Here is a tiny trained network, its code and every weight. The questions are about switching its units off for an input and a target symbol, where a switched-off unit gives its printed mean instead of its output.

import numpy as np


def w(rows, s, z=0):
    codes = np.array(rows[::2]) - 128.0
    scale = np.full(codes.shape[1], s)
    scale[-1] = z or s
    return codes * scale


def f(y):
    return y / 2 * (1 + np.tanh(0.7978845608 * (y + 0.044715 * y**3)))


def softmax(a):
    e = np.exp(a - a.max(-1, keepdims=True))
    return e / e.sum(-1, keepdims=True)


def log_softmax(a):
    a = a - a.max(-1, keepdims=True)
    return a - np.log(np.exp(a).sum(-1, keepdims=True))


def net(x, mask):
    ids = ['ΣΨαδελξτ'.index(c) for c in x.split()]
    T = len(ids)
    res = E[ids] + P[:T]
    q, k, v = (res @ M[0].T for M in (Q, K, V))
    z = softmax(np.where(np.tri(T) > 0, q @ k.T / 3**0.5, -1e9)) @ v
    res = res + np.where(mask[0], z, O[0][:, -1]) @ O[0][:, :-1]
    y = f(res @ A[0][:, :-1].T + A[0][:, -1])
    res = res + np.where(mask[1:9], y, B[0][:, -1]) @ B[0][:, :-1]
    return log_softmax(res[-1] @ U[:, :-1].T + U[:, -1])


Q, K, V, O, A, B = {}, {}, {}, {}, {}, {}
E = w([
[144,118,115,175,156,98,150,173,170],'Σ',
[144,131,142,112,157,188,167,152,187],'Ψ',
[214,178,175,177,53,142,125,103,159],'α',
[188,141,202,141,132,179,125,131,186],'δ',
[156,133,230,86,107,191,172,79,186],'ε',
[147,67,149,186,221,51,108,139,209],'λ',
[162,115,182,114,77,113,117,2,191],'ξ',
[109,91,112,105,182,116,176,111,198],'τ',
],0.0092)
P = w([
[247,81,72,94,208,152,91,96,254],'0',
[184,171,83,12,148,45,27,176,207],'1',
[186,19,85,74,38,98,134,218,203],'2',
[78,109,97,224,115,110,190,151,235],'3',
[81,209,98,75,103,16,123,158,147],'4',
[128,75,47,90,29,57,136,181,116],'5',
],0.0056)
Q[0] = w([
[5,203,155,248,175,184,133,59,91],'head 1',
[133,41,122,207,95,180,180,119,179],'head 1',
[107,253,140,98,136,72,130,142,227],'head 1',
],0.015)
K[0] = w([
[127,173,118,32,98,70,80,186,56],'head 1',
[117,222,156,121,222,115,96,67,170],'head 1',
[209,5,128,73,136,145,104,114,143],'head 1',
],0.017)
V[0] = w([
[218,169,222,176,88,120,97,160,108],'head 1',
[187,126,27,236,110,55,82,134,122],'head 1',
[140,186,67,132,152,220,158,255,139],'head 1',
],0.019)
O[0] = w([
[139,5,131,101,146,110,115,115,97,76],'head 1',
[95,141,237,108,177,126,162,103,113,253],'head 1',
[41,96,131,144,137,164,95,105,189,207],'head 1',
],0.014,0.0041)
A[0] = w([
[110,132,148,179,33,131,124,52,105,39],'neuron 1',
[154,150,84,125,153,137,177,104,51,22],'neuron 2',
[48,133,155,160,139,171,103,109,111,93],'neuron 3',
[109,88,143,131,169,164,125,103,23,31],'neuron 4',
[144,133,51,147,126,148,96,110,102,3],'neuron 5',
[141,166,127,86,162,252,179,74,85,82],'neuron 6',
[70,133,102,153,113,182,65,109,127,16],'neuron 7',
[149,164,164,174,122,152,67,175,99,79],'neuron 8',
],0.015,0.0041)
B[0] = w([
[135,125,95,115,204,132,137,184,201,132],'neuron 1',
[113,141,203,192,99,124,2,167,184,150],'neuron 2',
[242,91,102,155,45,15,118,107,165,255],'neuron 3',
[121,208,72,238,66,42,121,56,149,153],'neuron 4',
[165,121,180,39,126,117,233,83,153,162],'neuron 5',
[153,130,108,130,205,101,96,112,162,186],'neuron 6',
[105,112,238,72,121,132,170,226,89,162],'neuron 7',
[143,92,101,125,184,116,117,33,171,149],'neuron 8',
],0.0088,0.009)
U = w([
[154,96,179,158,188,130,88,96,254,205],'Σ',
[62,118,189,153,82,152,156,180,149,191],'Ψ',
[87,124,125,212,84,99,144,87,68,137],'α',
[93,28,117,148,205,238,25,108,133,199],'δ',
[192,120,98,108,127,145,149,119,124,3],'ε',
[142,140,223,123,249,151,169,116,83,48],'λ',
[190,128,148,179,135,147,42,152,95,7],'ξ',
[105,213,84,188,143,188,114,133,197,121],'τ',
],0.0035,0.0044)

Each question gives the input, a string of symbols that net reads in full, and the target symbol t.
The units are the heads (3 rows each of Q, K, V and O) and the neurons (one row each of A and B). Each row of codes is followed by its name. A weight is (code - 128) times the scale printed after its matrix; where a second scale follows, it is the last column's (O, A, B and U).
mask holds one flag per unit, heads first, then neurons. A switched-off unit (its flag False) gives its mean, the last column of its rows in O or B, instead of its output. The means were averaged over made-up inputs and are rounded, as every weight is.
A unit's drop is (log p(t) with every unit on - log p(t) with that unit switched off) / (log p(t) with every unit on - log p(t) with every unit switched off).
The circuit of an input: a set's keep is (log p(t) with only the set's units on - log p(t) with every unit switched off) / (log p(t) with every unit on - log p(t) with every unit switched off). Starting from all 9 units, units are removed one at a time, each time the one whose removal leaves the highest keep (on an exact tie, the one counted first), for as long as the keep stays at least 0.8.
units of the circuit, in order: the units of the circuit, biggest drop first
unit that matters most: the unit with the biggest drop
top k neurons: the k neurons with the biggest drops, biggest first
drop when u is switched off: that unit's drop, to one decimal
input δ Σ δ Ψ δ, target δ: top 2 neurons : neuron 3; neuron 5
input ε Σ α, target ε: units of the circuit, in order : head 1; neuron 5
input δ ξ δ Σ ξ, target δ: units of the circuit, in order : head 1; neuron 3
input Ψ τ ε, target Ψ: units of the circuit, in order : neuron 7; head 1
input ξ τ α, target ξ: units of the circuit, in order : head 1; neuron 2
input τ ξ τ Σ Σ, target τ: top neuron : neuron 3
input τ λ λ Σ δ, target λ: units of the circuit, in order : head 1; neuron 3
input ε α Σ, target ε: units of the circuit, in order : head 1; neuron 5
input α δ α Σ α, target α: units of the circuit, in order : head 1; neuron 4
input Σ λ α λ, target λ: top 2 neurons : neuron 3; neuron 2
input Σ Σ Ψ Σ Ψ, target Ψ: top 2 neurons : neuron 7; neuron 6
input Σ ξ ξ Σ, target ξ: top 2 neurons : neuron 2; neuron 5
input τ λ Σ ε, target λ: drop when neuron 3 is switched off : 0.2
input λ Σ Ψ, target λ: drop when head 1 is switched off : 0.8
input δ Ψ α, target δ: drop when neuron 3 is switched off : 0.2
input α Ψ Σ, target α: unit that matters most : neuron 4
